Below are the code and all the weights of a small trained network. Each question names an input and a target symbol and asks about switching units off, where a switched-off unit gives its printed mean instead of its output.

import numpy as np


def w(rows, s, z=0):
    codes = np.array(rows[::2]) - 128.0
    scale = np.full(codes.shape[1], s)
    scale[-1] = z or s
    return codes * scale


def f(y):
    return y / 2 * (1 + np.tanh(0.7978845608 * (y + 0.044715 * y**3)))


def softmax(a):
    e = np.exp(a - a.max(-1, keepdims=True))
    return e / e.sum(-1, keepdims=True)


def log_softmax(a):
    a = a - a.max(-1, keepdims=True)
    return a - np.log(np.exp(a).sum(-1, keepdims=True))


def net(x, mask):
    ids = ['ΘΞΩγεζημφ'.index(c) for c in x.split()]
    T = len(ids)
    res = E[ids] + P[:T]
    r = res
    for j in range(2):
        rows = slice(4 * j, 4 * j + 4)
        q, k, v = (r @ M[0][rows].T for M in (Q, K, V))
        z = softmax(np.where(np.tri(T) > 0, q @ k.T / 4**0.5, -1e9)) @ v
        o = O[0][rows]
        res = res + np.where(mask[j], z, o[:, -1]) @ o[:, :-1]
    y = f(res @ A[0][:, :-1].T + A[0][:, -1])
    res = res + np.where(mask[2:10], y, B[0][:, -1]) @ B[0][:, :-1]
    return log_softmax(res[-1] @ U[:, :-1].T + U[:, -1])


Q, K, V, O, A, B = {}, {}, {}, {}, {}, {}
E = w([
[161,53,135],'Θ',
[171,137,158],'Ξ',
[155,164,75],'Ω',
[152,101,63],'γ',
[186,180,145],'ε',
[152,93,61],'ζ',
[139,40,223],'η',
[149,11,131],'μ',
[214,185,190],'φ',
],0.012)
P = w([
[45,159,113],'0',
[112,133,125],'1',
[137,120,135],'2',
[166,111,138],'3',
[190,92,145],'4',
[213,81,148],'5',
[237,75,147],'6',
[245,70,148],'7',
[255,79,166],'8',
],0.0064)
Q[0] = w([
[7,187,133],'H0',
[140,131,124],'H0',
[238,144,146],'H0',
[201,118,135],'H0',
[156,157,120],'H1',
[235,176,32],'H1',
[105,220,200],'H1',
[5,128,93],'H1',
],0.015)
K[0] = w([
[3,168,80],'H0',
[128,125,124],'H0',
[219,97,126],'H0',
[193,108,139],'H0',
[147,150,126],'H1',
[219,147,73],'H1',
[77,235,194],'H1',
[3,172,144],'H1',
],0.016)
V[0] = w([
[202,131,24],'H0',
[57,8,123],'H0',
[179,169,98],'H0',
[152,179,148],'H0',
[193,242,2],'H1',
[141,150,202],'H1',
[137,136,52],'H1',
[154,191,248],'H1',
],0.0092)
O[0] = w([
[91,83,141,250],'H0',
[182,74,199,91],'H0',
[98,134,105,191],'H0',
[115,148,101,141],'H0',
[101,125,255,162],'H1',
[155,152,101,81],'H1',
[108,108,170,179],'H1',
[166,177,97,15],'H1',
],0.017,0.0023)
A[0] = w([
[73,161,137,22],'N0',
[136,101,130,4],'N1',
[135,81,130,42],'N2',
[127,179,211,72],'N3',
[49,2,21,68],'N4',
[85,167,184,95],'N5',
[116,94,25,210],'N6',
[172,142,95,9],'N7',
],0.0091,0.0033)
B[0] = w([
[131,136,85,127],'N0',
[131,163,147,130],'N1',
[114,206,154,166],'N2',
[141,71,26,141],'N3',
[119,251,171,254],'N4',
[71,58,41,148],'N5',
[190,79,125,194],'N6',
[39,102,205,145],'N7',
],0.015,0.0079)
U = w([
[145,93,109,254],'Θ',
[120,81,56,43],'Ξ',
[80,26,51,84],'Ω',
[55,64,162,200],'γ',
[107,118,27,75],'ε',
[50,81,176,149],'ζ',
[197,3,87,80],'η',
[188,117,169,170],'μ',
[128,186,46,129],'φ',
],0.005,0.0021)

Each question gives the input, a string of symbols that net reads in full, and the target symbol t.
The units are the heads (4 rows each of Q, K, V and O) and the neurons (one row each of A and B). Each row of codes is followed by its name. A weight is (code - 128) times the scale printed after its matrix; where a second scale follows, it is the last column's (O, A, B and U).
mask holds one flag per unit, heads first, then neurons. A switched-off unit (its flag False) gives its mean, the last column of its rows in O or B, instead of its output. The means were averaged over made-up inputs and are rounded, as every weight is.
A unit's drop is (log p(t) with every unit on - log p(t) with that unit switched off) / (log p(t) with every unit on - log p(t) with every unit switched off).
The circuit of an input: a set's keep is (log p(t) with only the set's units on - log p(t) with every unit switched off) / (log p(t) with every unit on - log p(t) with every unit switched off). Starting from all 10 units, units are removed one at a time, each time the one whose removal leaves the highest keep (on an exact tie, the one counted first), for as long as the keep stays at least 0.8.
units of the circuit, in order: the units of the circuit, biggest drop first
most important unit: the unit with the biggest drop
k most important neurons: the k neurons with the biggest drops, biggest first
heads that matter: for each layer, one digit per head in row order, 1 if its drop is at least 0.15 and else 0, layers parted by /
drop of u: that unit's drop, to one decimal
input ζ γ ζ Ω η, target η: units of the circuit, in order	(H0; N4; H1)
input ζ φ μ ε Ω γ μ φ γ, target φ: 2 most important neurons	(N4; N7)
input φ Θ ζ Θ ζ γ ζ, target ζ: units of the circuit, in order	(H1; N6)
input Ω η η, target η: units of the circuit, in order	(N6; H1)
input Ξ γ φ γ φ, target φ: most important unit	H0
input η Ω Ω, target Ω: units of the circuit, in order	(H1; N3; N5; N4)
input Ω φ μ φ Θ, target φ: drop of H0	0.2
input Ω γ ζ μ φ, target φ: drop of H1	0.7
input ε γ γ ζ, target ζ: drop of H1	0.8
input Θ ζ Θ φ Ω φ Θ, target φ: drop of N4	0.9
input ζ ε φ μ, target φ: heads that matter	01
input Θ γ Ω η γ γ γ φ μ, target φ: heads that matter	11
input Θ Ω Ω, target Ω: heads that matter	01
